In the rows, 128 means zero.
Each row is followed by its class.
[ 86 130 119 128 136 139 133 125 122 136 114 124 131 115  39 125 105 138
 119 138 126 143 113 125 126 118 113 170 101 114] : Q938
[ 86 136 125 129 122 132 141 128 109 138 118 131 140 100  26 142 111 133
 123 140 108 147 125 127 130 112 118 170 101 114] : Q938
[ 97 119 135 132 120 117  84 157 131 128 124 141 128 176 130 118 127 100
  90 117 137 123 133 121 128 120 115 173 132 123] : Q938
[154 129 145 123 104 120  58 130 156 127 123 125 122 237 147 121 156 125
 100 107 157 133 134 144 121 151 136 115 149 129] : Q225
[120 129 151 137 117 139  95 140 142 136 124 104 146 229  96 123 139 126
 103 119 145 129 157 142 130 118 121 146 124 137] : Q777
[ 95 124 134 138 138 141 137 131 144 138 116 112 152 141  17 140 122 124
 119 138 139 137 110 138 125 133 115 180 108 126] : Q777
[ 96 124 145 122 124 136 120 129 126 136 130  97 165 134  30 129 126 130
 115 143  98 124 115 130 129 134 122 170 107 141] : Q777
[106 125 111 124 126 137 107 137 108 131 127 125 153 162 117 137 114 128
 167 133 134 142 115 126 124 148 109 199 130 114] : Q777
[ 96 120 170 124 143 133 103 136 132 141 114 107 135 188  72 124 121 122
 107  98 130 133 123 134 123 149 123 166 110 107] : Q777
[136 119 159 130 112 117  72 141 132 116 123 106 107 155 125 134 151 121
 103 150 154 140 124 125 126 135 126 125 161 146] : Q225
[ 62 131 127 150 138 137 109 141 128 117 124 137 118 252 155 128  94  88
  78 110 118 111 131 103 122 138 110 166 112 124] : Q777
[ 89 133  84 135 151 145 238 119 108 121 144 177 126  47 156 152  76 112
 177 138 106 121 133  78 119  93 124 194  77 100] : Q880
[122 118 120 129 121 126  82 127 129 133 121 117 122 159 128 145 123 116
 105 144 145 121 138 128 124 142 114 154 142 113] : Q777
[ 84 116 120 130 125 129 111 157 122 114 127 149 118 140 143 148 111  88
 105 127 125 120 132  95 120 116 106 172 129 124] : Q777
[154 126 119 122 129 132 177 123 125 136 138 134 141 114 128 153 120 149
 155 162 138 135 126 148 114 127 145 151  98 127] : Q240
[157 117 142 122 122 131  60 133 142 117 116  86 137 204 128 124 150 129
 100 110 150 130 126 137 112 144 128 146 150 130] : Q225
[116 112 146 122 128 130 114 133 116 130 137 123 125  75  78 146 127 116
 133 177 139 131 134 102 136 119  77 140 134 144] : Q777
[120 149  93 149 120 128 174 121 133 140 133 153 139 153 183 123 113 150
 138  98  73 121 128 128 125 132 137 154 109 112] : Q880
[ 85 120 129 114 133 129 129 128 121 113 132 115 132  69  45 145 103 125
 126 162 112 128 119 113 126 116 115 155 108 138] : Q938
[139 138 123 140 139 117 179 116 133 106 145 130 120 122 135 124 134 129
 149 146 115 122 133 122 138 111 132 104 119 137] : Q880
[160 109 173 126  91 118  58 131 141 125 118  97 126 102  85 114 126 120
 109 150 155 135 100 134 125 165 120  71 173 160] : Q777
[106 126 129 134 128 132  98 148 122 120 129 140 123 188 163 142 118 103
 108 133 139 126 128 113 120 139 106 181 133 121] : Q225
[135 143 109 137 135 123 141 126 134 130 134 134 151 165 176  57 132 146
 145  88 118 127 128 142 127 134 146 115 126 123] : Q880
[ 81 120 138 128 127 137 173 143  97 130 123 132 136 113  59 147  96 112
  74 159 128 130 134 100 130 119 118 151 104 127] : Q225
[142 108 168 111 124 116  80 125 125 142 118  83 139  48  32 158 136 136
 125 168 139 144 128 138 125 123 121  93 156 145] : Q938
[128 110 138 112 146 133  96 135 121 125 130 121 126  94  82 146 127 102
 113 158 145 134 126 119 124 115 115 139 136 125] : Q225
[121 130 138 133 116 135  84 137 157 133 140 101 141 204  96 120 126 118
  92 109 142 131 124 135 125 127 121 153 130 132] : Q777
[149 127 121 135 134 120 147 117 134 140 141 108 153 186  88 133 126  99
 141 130 159 136 119 141 131 146 128 162 101 132] : Q240
[128 123 138 141 100 132 134 135 162 127 142 129 150 238 142 131 124 123
 114 119 137 125 128 132 118 145 111 159 105 120] : Q240
[155 125 133 144 121 122 145 125 135 139 135  95 141 193  99 152 119 144
 135 126 117 132 125 143 137 135 147 138 102 142] : Q240
[137 146 115 129 132 132 127 111 118 112 132 120 147 194 128 140 126 147
 123 121 138 136 123 136 121 134 126 185 113 117] : Q240
[130 150 106 128 121 126 162 123 138 153 141 121 122 175 181 121 131 144
 136  93 107 121 118 143 151 144 140 138 108 114] : Q880
[107 126 151 127 127 127  81 137 139 128 115  99 133 174  81 117 137 129
 108 121 131 132 124 129 115 140 116 182 134 128] : Q938
[127 137 120 141 118 126 144 129 129 126 131 174 118 117 234 116 132 112
 134 117 114 116 138 108 140 149 143  97 143 118] : Q880
[103 104 136 113 138 123 124 134 113 136 128 113 140  78  51 133 125 128
 120 163 126 132 128 118 123 103 109 129 115 138] : Q777
[139 108 150 112 121 124  62 130 115 150 117 119 124  84  97 123 137 123
 127 140 146 130 118 125 128 118 122 132 162 128] : Q938
[151 139 101 124 114 133 150 103 130 128 114 125 159 180  99 137 111 148
 149 123 137 132 119 132 116 140 127 198 110 112] : Q240
[ 80 121 121 118 131 122 128 131 125 135 121 124 144 152  83 126 108 127
 100 121 123 130 122 126 132 140 109 198 101 103] : Q938
[133 125 109 123 136 130 117 132 139 124 125 119 144 194 137 146 122 135
 110 115 128 137  89 133 119 149 126 176 127 121] : Q225
[ 89 118 142 115 132 122 129 118 125 132 128 117 147  82  20 133 112 135
 113 158 135 138 126 124 150 123 121 161 110 109] : Q777
[117 126  94 134 151 138 195 115 121 131 138 146 134  67 161 140 104 141
 191 152 112 118 131 107 135 124 143 131 110 153] : Q880
[175 126 130 121 119 121 110 117 132  75 129 108 115 126 206 127 154 137
 145 105 133 126 139 149 131 123 147  64 166 135] : Q880
[108 124 129 132 115 129  85 143 132 118 123 121 132 200 135 123 132 113
  90 116 146 128 133 125 130 136 125 157 135 131] : Q777

Each row is followed by its class.
[130 111 169 121 112 138 127 108 145 119  87 130 167 113 107 152 134 121
 148 120 206 140 139 206 139 108 148  88 130 136] : X
[171 141 125 148 112 117 101 136 133  92 139 129 165 163 128 108 137 123
 125 124 124 134 128 150 146 135 214 117  37 138] : V
[105 115 101 132 142 139 100 113 121 145 127 121 151 145 135 159 132 119
 143 139 139 143 130 178 130 124 154 129 128 120] : Q
[134 136 123 105 109 138 149 135 151 146 115 124 128 138 125 115 139 125
 108 126 146 111 129 192 132 148 125 114 127 136] : N
[ 96 119 132 143 120 155 131 128  98 130 127 101 143 171 125 139 108 127
 136 135 135 143 113 125 115 125 141 136  55 119] : X
[161 138 133 124 138 111 139 132 152  97 134 159 152  75 132 136 127 109
 134 129 118 119 158 150 169 115 142  84 132 143] : T
[101 180 103 127 154 140 108 147  91 158 138 115 133 124 117 143 127 134
 125 115  50 125 113 116 136 136  78 136 103 138] : M
[151 155  69  79 146 129 117 138 126 151 142 115 135 138 132 110 150 128
 116 129 107 114 127 193 142 135 131 171 145 126] : V
[143 128 137 107 102 129 152 141 149 126 117 130 138 141 127 112 142 125
 116 120 138  97 133 161 126 141 160 117 110 139] : N
[112  84 186 132  89 134 146 117 161 125 104 137 124  72 125 102 127 127
 109 111 185 108 142 184 122 127 119  67 140 152] : T
[183 116 173 155 115 109 124 117 159 104 134 159 136 106 126 134 116 128
 153 128 149 133 137 171 152 113 207  52 116 141] : P
[131  91 127 131 135 131 119 124 131 147 132 138 134 165 153 137 117 122
 144 123 144 140 131 196 139 118 206 104  92 137] : T
[103 109 156 157 111 153 155 123 135 103 136 110 100 126 129  81 118 132
 107 122  96 119 135  82 129 141 111  53 126 150] : P
